Here is a tiny trained network, its code and every weight. The questions are about switching its units off for an input and a target symbol, where a switched-off unit gives its printed mean instead of its output.

import numpy as np


def w(rows, s, z=0):
    codes = np.array(rows[::2]) - 128.0
    scale = np.full(codes.shape[1], s)
    scale[-1] = z or s
    return codes * scale


def f(y):
    return y / 2 * (1 + np.tanh(0.7978845608 * (y + 0.044715 * y**3)))


def softmax(a):
    e = np.exp(a - a.max(-1, keepdims=True))
    return e / e.sum(-1, keepdims=True)


def log_softmax(a):
    a = a - a.max(-1, keepdims=True)
    return a - np.log(np.exp(a).sum(-1, keepdims=True))


def net(x, mask):
    ids = ['αβγδεζηθλμξπστψω'.index(c) for c in x.split()]
    T = len(ids)
    res = E[ids] + P[:T]
    u = 0
    for l in range(3):
        r = res
        for j in range(2):
            rows = slice(3 * j, 3 * j + 3)
            q, k, v = (r @ M[l][rows].T for M in (Q, K, V))
            z = softmax(np.where(np.tri(T) > 0, q @ k.T / 3**0.5, -1e9)) @ v
            o = O[l][rows]
            res = res + np.where(mask[u + j], z, o[:, -1]) @ o[:, :-1]
        u += 2
        y = f(res @ A[l][:, :-1].T + A[l][:, -1])
        res = res + np.where(mask[u : u + 4], y, B[l][:, -1]) @ B[l][:, :-1]
        u += 4
    return log_softmax(res[-1] @ U[:, :-1].T + U[:, -1])


Q, K, V, O, A, B = {}, {}, {}, {}, {}, {}
E = w([
[120,101,133,166,214,61],'α',
[63,180,74,126,96,136],'β',
[60,149,134,182,168,95],'γ',
[124,164,109,61,133,83],'δ',
[129,137,5,111,82,160],'ε',
[104,184,205,94,139,151],'ζ',
[148,87,28,161,139,101],'η',
[185,93,102,107,172,99],'θ',
[173,147,199,70,156,139],'λ',
[111,143,61,127,109,141],'μ',
[112,143,116,114,159,80],'ξ',
[96,198,150,86,95,179],'π',
[205,126,136,53,128,180],'σ',
[98,112,57,188,156,82],'τ',
[162,126,55,71,122,114],'ψ',
[155,157,105,69,93,203],'ω',
],0.013)
P = w([
[163,141,128,158,43,98],'0',
[43,1,147,84,73,142],'1',
[178,184,122,149,111,87],'2',
[23,4,136,60,132,173],'3',
[187,211,112,175,162,117],'4',
[11,16,133,46,164,185],'5',
[195,241,106,165,207,125],'6',
[13,25,137,38,185,200],'7',
[178,238,119,236,252,228],'8',
[17,44,153,32,192,215],'9',
],0.0075)
Q[0] = w([
[130,132,169,59,91,171],'L0H1',
[158,119,187,100,99,185],'L0H1',
[124,99,89,159,93,83],'L0H1',
[87,95,146,48,131,160],'L0H2',
[62,2,151,114,94,112],'L0H2',
[94,119,109,129,134,101],'L0H2',
],0.0086)
K[0] = w([
[124,88,150,76,130,168],'L0H1',
[120,42,117,68,111,181],'L0H1',
[159,127,141,163,110,68],'L0H1',
[68,100,198,36,157,161],'L0H2',
[22,1,136,54,73,128],'L0H2',
[103,113,93,94,118,79],'L0H2',
],0.0082)
V[0] = w([
[151,130,99,166,106,92],'L0H1',
[131,198,64,159,166,127],'L0H1',
[153,206,151,133,147,87],'L0H1',
[175,179,107,254,196,83],'L0H2',
[243,210,91,168,82,123],'L0H2',
[147,58,116,199,92,120],'L0H2',
],0.0061)
O[0] = w([
[148,73,104,178,59,108,128],'L0H1',
[125,120,113,254,146,127,162],'L0H1',
[130,133,97,155,166,47,83],'L0H1',
[191,150,205,243,20,192,2],'L0H2',
[157,231,159,166,125,82,38],'L0H2',
[168,103,137,121,30,37,79],'L0H2',
],0.0045,0.0018)
A[0] = w([
[157,211,226,75,107,208,226],'L0N1',
[186,244,83,127,39,195,255],'L0N2',
[69,33,48,211,109,20,178],'L0N3',
[255,167,132,168,199,128,236],'L0N4',
],0.0056,0.0065)
B[0] = w([
[143,192,204,73,150,253,217],'L0N1',
[163,228,81,176,106,221,255],'L0N2',
[63,7,107,120,198,212,223],'L0N3',
[209,145,86,167,243,126,237],'L0N4',
],0.0055,0.0062)
Q[1] = w([
[129,159,121,141,252,182],'L1H1',
[80,114,152,73,105,118],'L1H1',
[144,96,202,127,61,67],'L1H1',
[213,208,78,255,145,150],'L1H2',
[139,199,36,69,216,185],'L1H2',
[142,87,155,57,150,120],'L1H2',
],0.0062)
K[1] = w([
[117,192,62,153,195,133],'L1H1',
[143,90,159,100,99,176],'L1H1',
[107,66,124,65,33,134],'L1H1',
[173,197,125,231,206,151],'L1H2',
[121,219,171,137,141,254],'L1H2',
[64,81,144,92,34,140],'L1H2',
],0.0061)
V[1] = w([
[67,105,101,159,148,94],'L1H1',
[115,127,164,137,221,244],'L1H1',
[254,245,178,173,113,153],'L1H1',
[152,154,210,121,174,169],'L1H2',
[74,64,33,147,167,135],'L1H2',
[152,144,101,244,86,33],'L1H2',
],0.0044)
O[1] = w([
[134,134,147,177,86,99,97],'L1H1',
[127,80,147,135,150,243,203],'L1H1',
[56,63,91,92,254,144,249],'L1H1',
[103,131,114,164,220,133,155],'L1H2',
[165,42,149,132,8,204,143],'L1H2',
[145,189,190,145,52,73,57],'L1H2',
],0.0048,0.012)
A[1] = w([
[232,209,146,67,77,161,225],'L1N1',
[172,142,248,101,159,30,4],'L1N2',
[254,168,192,144,120,204,158],'L1N3',
[122,23,143,150,140,94,30],'L1N4',
],0.0051,0.0037)
B[1] = w([
[179,255,147,126,118,148,181],'L1N1',
[122,143,81,94,81,173,114],'L1N2',
[179,144,156,168,147,147,253],'L1N3',
[128,136,218,120,113,158,200],'L1N4',
],0.0084,0.0044)
Q[2] = w([
[176,176,210,138,75,86],'L2H1',
[125,219,203,208,129,123],'L2H1',
[248,156,125,139,120,156],'L2H1',
[172,115,170,146,160,91],'L2H2',
[165,177,160,161,114,145],'L2H2',
[162,139,150,72,100,109],'L2H2',
],0.011)
K[2] = w([
[135,33,116,242,25,30],'L2H1',
[215,140,21,230,123,37],'L2H1',
[54,185,130,202,130,27],'L2H1',
[73,179,21,194,75,152],'L2H2',
[166,191,145,215,121,60],'L2H2',
[140,64,188,116,2,148],'L2H2',
],0.007)
V[2] = w([
[86,166,253,84,149,116],'L2H1',
[162,181,49,61,106,140],'L2H1',
[10,171,125,182,105,145],'L2H1',
[156,164,136,145,108,176],'L2H2',
[72,125,141,132,99,177],'L2H2',
[108,160,114,98,93,87],'L2H2',
],0.015)
O[2] = w([
[34,198,166,159,105,87,123],'L2H1',
[114,153,112,72,223,150,198],'L2H1',
[126,130,51,247,170,106,94],'L2H1',
[136,131,110,92,163,98,154],'L2H2',
[153,122,71,146,123,80,166],'L2H2',
[92,100,118,164,155,145,7],'L2H2',
],0.015,0.019)
A[2] = w([
[90,180,166,48,158,103,1],'L2N1',
[171,212,91,195,182,153,237],'L2N2',
[188,116,127,117,254,96,20],'L2N3',
[198,201,100,181,146,79,114],'L2N4',
],0.0075,0.0086)
B[2] = w([
[174,104,86,147,103,42,223],'L2N1',
[116,1,207,122,162,77,219],'L2N2',
[55,144,47,188,31,175,255],'L2N3',
[125,105,216,190,26,88,161],'L2N4',
],0.0098,0.028)
U = w([
[179,144,202,107,90,139,176],'α',
[87,123,115,183,88,121,80],'β',
[124,112,187,143,75,107,98],'γ',
[107,115,144,126,254,132,198],'δ',
[75,128,91,136,56,163,68],'ε',
[82,110,193,90,92,71,96],'ζ',
[170,160,103,143,94,193,118],'η',
[149,184,163,86,134,198,251],'θ',
[174,111,166,63,213,75,119],'λ',
[107,111,108,143,90,130,119],'μ',
[156,84,183,105,200,142,185],'ξ',
[41,172,121,176,99,98,133],'π',
[190,158,71,120,126,75,130],'σ',
[164,85,144,119,101,119,47],'τ',
[76,175,95,90,158,205,151],'ψ',
[139,125,50,149,145,57,64],'ω',
],0.0092,0.012)

Each question gives the input, a string of symbols that net reads in full, and the target symbol t.
The units are the heads (3 rows each of Q, K, V and O) and the neurons (one row each of A and B). Each row of codes is followed by its name. A weight is (code - 128) times the scale printed after its matrix; where a second scale follows, it is the last column's (O, A, B and U).
mask holds one flag per unit, layer by layer, with each layer's heads first. A switched-off unit (its flag False) gives its mean, the last column of its rows in O or B, instead of its output. The means were averaged over made-up inputs and are rounded, as every weight is.
A unit's drop is (log p(t) with every unit on - log p(t) with that unit switched off) / (log p(t) with every unit on - log p(t) with every unit switched off).
The circuit of an input: a set's keep is (log p(t) with only the set's units on - log p(t) with every unit switched off) / (log p(t) with every unit on - log p(t) with every unit switched off). Starting from the 12 units with the biggest drops (on a tie, the unit counted first), units are removed one at a time, each time the one whose removal leaves the highest keep (on an exact tie, the one counted first), for as long as the keep stays at least 0.8.
units of the circuit, in order: the units of the circuit, biggest drop first
k most important neurons: the k neurons with the biggest drops, biggest first
k most important neurons of layer l: the k neurons of layer l with the biggest drops, biggest first
input β α γ ω α λ, target ζ: units of the circuit, in order -> (L2H1)
input η ω ψ ξ λ η ζ β η, target ζ: units of the circuit, in order -> (L2H1 L2N2 L0N1 L2N3)
input τ ω ψ μ τ α γ ξ ψ τ, target ψ: 2 most important neurons -> (L0N1 L2N2)
input δ δ θ η ε λ β β, target ζ: units of the circuit, in order -> (L2H1 L2N3)
input λ ξ σ, target λ: 2 most important neurons of layer 2 -> (L2N1 L2N4)
input δ ε θ γ, target β: 4 most important neurons -> (L0N3 L1N4 L0N4 L2N3)
input λ μ η π σ η θ, target σ: 3 most important neurons -> (L2N1 L2N3 L1N1)
input α ζ β σ η ω ε θ ω, target ε: 4 most important neurons -> (L2N3 L0N2 L1N3 L2N2)
input δ γ ε η λ, target ε: 4 most important neurons -> (L2N3 L0N2 L0N1 L1N3)
input η ε ψ γ θ ξ θ δ γ θ, target α: 2 most important neurons -> (L2N3 L0N2)
input ξ π ε η α α π ω ξ θ, target ψ: 3 most important neurons of layer 2 -> (L2N2 L2N1 L2N4)
input α η ε η σ β α π ξ, target α: units of the circuit, in order -> (L0H2 L0N4 L2H1 L2H2)
input σ ψ π σ η ζ α ζ θ δ, target π: 3 most important neurons -> (L0N2 L2N2 L0N4)
input η π σ ξ α ζ π ξ ω, target π: units of the circuit, in order -> (L1H2 L0H2 L2H1)
input η β τ σ η ω η η, target ψ: 2 most important neurons -> (L2N2 L2N1)
input μ μ λ α, target ζ: units of the circuit, in order -> (L2H1)
input δ η π α ε ε ω ξ, target ψ: 2 most important neurons -> (L0N1 L2N2)
input ω μ ψ α λ, target ψ: 2 most important neurons of layer 2 -> (L2N3 L2N4)
input ψ γ δ, target ψ: 4 most important neurons -> (L2N3 L0N1 L2N4 L1N4)
input η ζ ξ ζ, target π: most important neuron of layer 0 -> (L0N2)
input ω η γ ψ, target ψ: 2 most important neurons -> (L0N1 L2N2)
input η ζ γ ω σ, target γ: 2 most important neurons of layer 1 -> (L1N3 L1N1)
input ω ε η γ ω τ η α, target ψ: 4 most important neurons -> (L0N1 L2N2 L0N2 L2N4)
input η ω η β ψ α ω ω α ψ, target ψ: 2 most important neurons -> (L2N2 L2N1)
input μ ω λ γ θ π ζ η ε, target ζ: 3 most important neurons -> (L2N2 L0N1 L2N4)
input λ β α τ, target ζ: units of the circuit, in order -> (L0N1 L2H1)
input γ α θ β, target ω: units of the circuit, in order -> (L2H1)
input α β σ β ω ω δ σ ψ ω, target ψ: 2 most important neurons of layer 2 -> (L2N2 L2N4)
